Below are the code and all the weights of a small trained network. Each question names an input and a class and asks about switching units off, where a switched-off unit gives its printed mean instead of its output.

import numpy as np


def w(rows, s, z=0):
    codes = np.array(rows[::2]) - 128.0
    scale = np.full(codes.shape[1], s)
    scale[-1] = z or s
    return codes * scale


def norm(h):
    return h / np.sqrt((h * h).mean(-1, keepdims=True) + 1e-5)


def f(y):
    return np.maximum(y, 0)


def log_softmax(a):
    a = a - a.max(-1, keepdims=True)
    return a - np.log(np.exp(a).sum(-1, keepdims=True))


def net(x, mask):
    res = np.array(x, float).reshape(1, 6) / 4 @ E
    u = 0
    for l in range(3):
        y = f(norm(res) @ A[l][:, :-1].T + A[l][:, -1])
        res = res + np.where(mask[u : u + 7], y, B[l][:, -1]) @ B[l][:, :-1]
        u += 7
    return log_softmax(norm(res)[-1] @ U[:, :-1].T + U[:, -1])


A, B = {}, {}
E = w([
[127,122,133,129,128,125],'x0',
[129,128,129,132,125,122],'x1',
[162,124,252,63,71,162],'x2',
[108,168,114,145,78,216],'x3',
[33,55,105,137,3,57],'x4',
[168,8,103,78,134,176],'x5',
],0.0025)
A[0] = w([
[157,206,151,187,105,112,110],'0.n0',
[169,59,236,66,71,175,180],'0.n1',
[129,143,56,162,87,140,122],'0.n2',
[124,96,8,146,143,160,127],'0.n3',
[184,132,3,93,169,42,144],'0.n4',
[100,195,157,141,118,96,7],'0.n5',
[211,139,201,154,143,161,168],'0.n6',
],0.0038,0.0022)
B[0] = w([
[33,116,207,191,182,26,178],'0.n0',
[37,231,97,74,175,101,254],'0.n1',
[126,160,219,58,174,113,170],'0.n2',
[45,252,130,20,104,126,198],'0.n3',
[89,167,229,47,153,110,201],'0.n4',
[106,195,143,140,152,103,145],'0.n5',
[89,141,135,70,57,89,216],'0.n6',
],0.0035,0.0034)
A[1] = w([
[145,47,77,31,143,188,192],'1.n0',
[90,134,31,179,201,101,8],'1.n1',
[101,127,3,157,192,117,96],'1.n2',
[234,154,141,166,151,161,41],'1.n3',
[204,151,122,160,150,149,64],'1.n4',
[79,203,146,80,141,58,245],'1.n5',
[234,177,144,140,172,154,96],'1.n6',
],0.0053,0.0017)
B[1] = w([
[100,240,194,246,191,67,164],'1.n0',
[108,98,170,2,128,135,139],'1.n1',
[34,177,159,14,99,205,142],'1.n2',
[206,136,52,125,57,55,131],'1.n3',
[117,143,96,98,86,104,130],'1.n4',
[202,52,125,97,195,200,254],'1.n5',
[123,102,43,126,45,60,146],'1.n6',
],0.0044,0.0087)
A[2] = w([
[87,63,98,135,56,103,208],'2.n0',
[159,186,97,102,133,140,4],'2.n1',
[151,117,154,96,195,165,242],'2.n2',
[179,166,193,103,91,114,140],'2.n3',
[92,148,140,136,172,116,198],'2.n4',
[102,176,99,167,98,254,1],'2.n5',
[171,172,114,133,171,139,50],'2.n6',
],0.0069,0.00098)
B[2] = w([
[199,187,69,114,79,77,151],'2.n0',
[96,84,159,88,75,44,160],'2.n1',
[153,88,67,176,49,169,255],'2.n2',
[35,125,66,114,196,124,168],'2.n3',
[118,115,197,211,78,148,187],'2.n4',
[222,1,128,155,218,68,165],'2.n5',
[95,140,133,142,30,87,176],'2.n6',
],0.0052,0.0071)
U = w([
[138,88,116,144,70,152,196],'0',
[58,161,149,5,159,202,142],'1',
[169,186,38,83,39,26,102],'2',
[95,198,195,254,150,115,120],'3',
[174,100,114,141,99,171,148],'4',
[240,52,108,156,208,105,91],'5',
[252,254,43,182,173,214,1],'6',
],0.0069,0.0064)

Each question gives the input, the list of numbers given to net, and the class t.
The units are the neurons (one row each of A and B). Each row of codes is followed by its name. A weight is (code - 128) times the scale printed after its matrix; where a second scale follows, it is the last column's (A, B and U).
mask holds one flag per neuron, layer by layer. A switched-off neuron (its flag False) gives its mean, the last column of its row in B, instead of its output. The means were averaged over made-up inputs and are rounded, as every weight is.
A unit's drop is (log p(t) with every unit on - log p(t) with that unit switched off) / (log p(t) with every unit on - log p(t) with every unit switched off).
unit that matters most: the unit with the biggest drop
k most important neurons: the k neurons with the biggest drops, biggest first
top k neurons in layer l: the k neurons of layer l with the biggest drops, biggest first
input [5,4,-7,2,0,-7], class 1: 2 most important neurons => 1.n1; 1.n2
input [3,-6,-5,4,-4,-2], class 0: unit that matters most => 0.n1
input [-7,7,-3,-4,-5,-6], class 0: 2 most important neurons => 1.n0; 2.n2
input [-3,-4,-4,-5,-6,-5], class 2: 3 most important neurons => 1.n6; 0.n1; 2.n6
input [-6,-7,-5,-4,-2,-4], class 0: top 2 neurons in layer 1 => 1.n0; 1.n5
input [1,-3,-4,4,2,8], class 3: 2 most important neurons => 1.n0; 1.n5
input [4,2,-6,-1,-7,1], class 2: 2 most important neurons => 0.n1; 1.n6
input [3,4,0,-1,7,0], class 2: 2 most important neurons => 2.n0; 2.n2
input [1,0,6,8,2,2], class 5: 2 most important neurons => 2.n5; 0.n4
input [0,2,-4,8,-5,-2], class 5: 2 most important neurons => 2.n5; 0.n1
input [-4,-2,-1,0,-5,-3], class 2: 2 most important neurons => 0.n1; 1.n6
input [5,1,-5,-1,-5,8], class 3: 3 most important neurons => 1.n0; 0.n1; 1.n5
input [7,-2,-8,-6,2,-5], class 1: 3 most important neurons => 1.n2; 1.n1; 2.n5
input [-8,-1,-8,-6,1,6], class 1: top neuron in layer 1 => 1.n2
input [5,3,3,7,6,8], class 3: 2 most important neurons => 1.n0; 1.n5
input [1,6,-1,-3,-6,-3], class 0: top 3 neurons in layer 0 => 0.n0; 0.n6; 0.n4
input [1,-7,-5,8,-7,0], class 5: top 2 neurons in layer 0 => 0.n3; 0.n1
input [-4,-5,1,6,-7,-5], class 2: top 2 neurons in layer 0 => 0.n1; 0.n3
input [7,5,-8,-5,1,-6], class 1: top 2 neurons in layer 1 => 1.n1; 1.n2
input [-5,0,-1,0,6,3], class 2: unit that matters most => 2.n0
input [2,-1,-5,8,-4,3], class 5: top 3 neurons in layer 0 => 0.n1; 0.n3; 0.n0
input [-5,-5,7,-6,-8,-1], class 2: top 2 neurons in layer 1 => 1.n6; 1.n3
input [7,5,-5,2,1,8], class 3: top 2 neurons in layer 1 => 1.n0; 1.n5
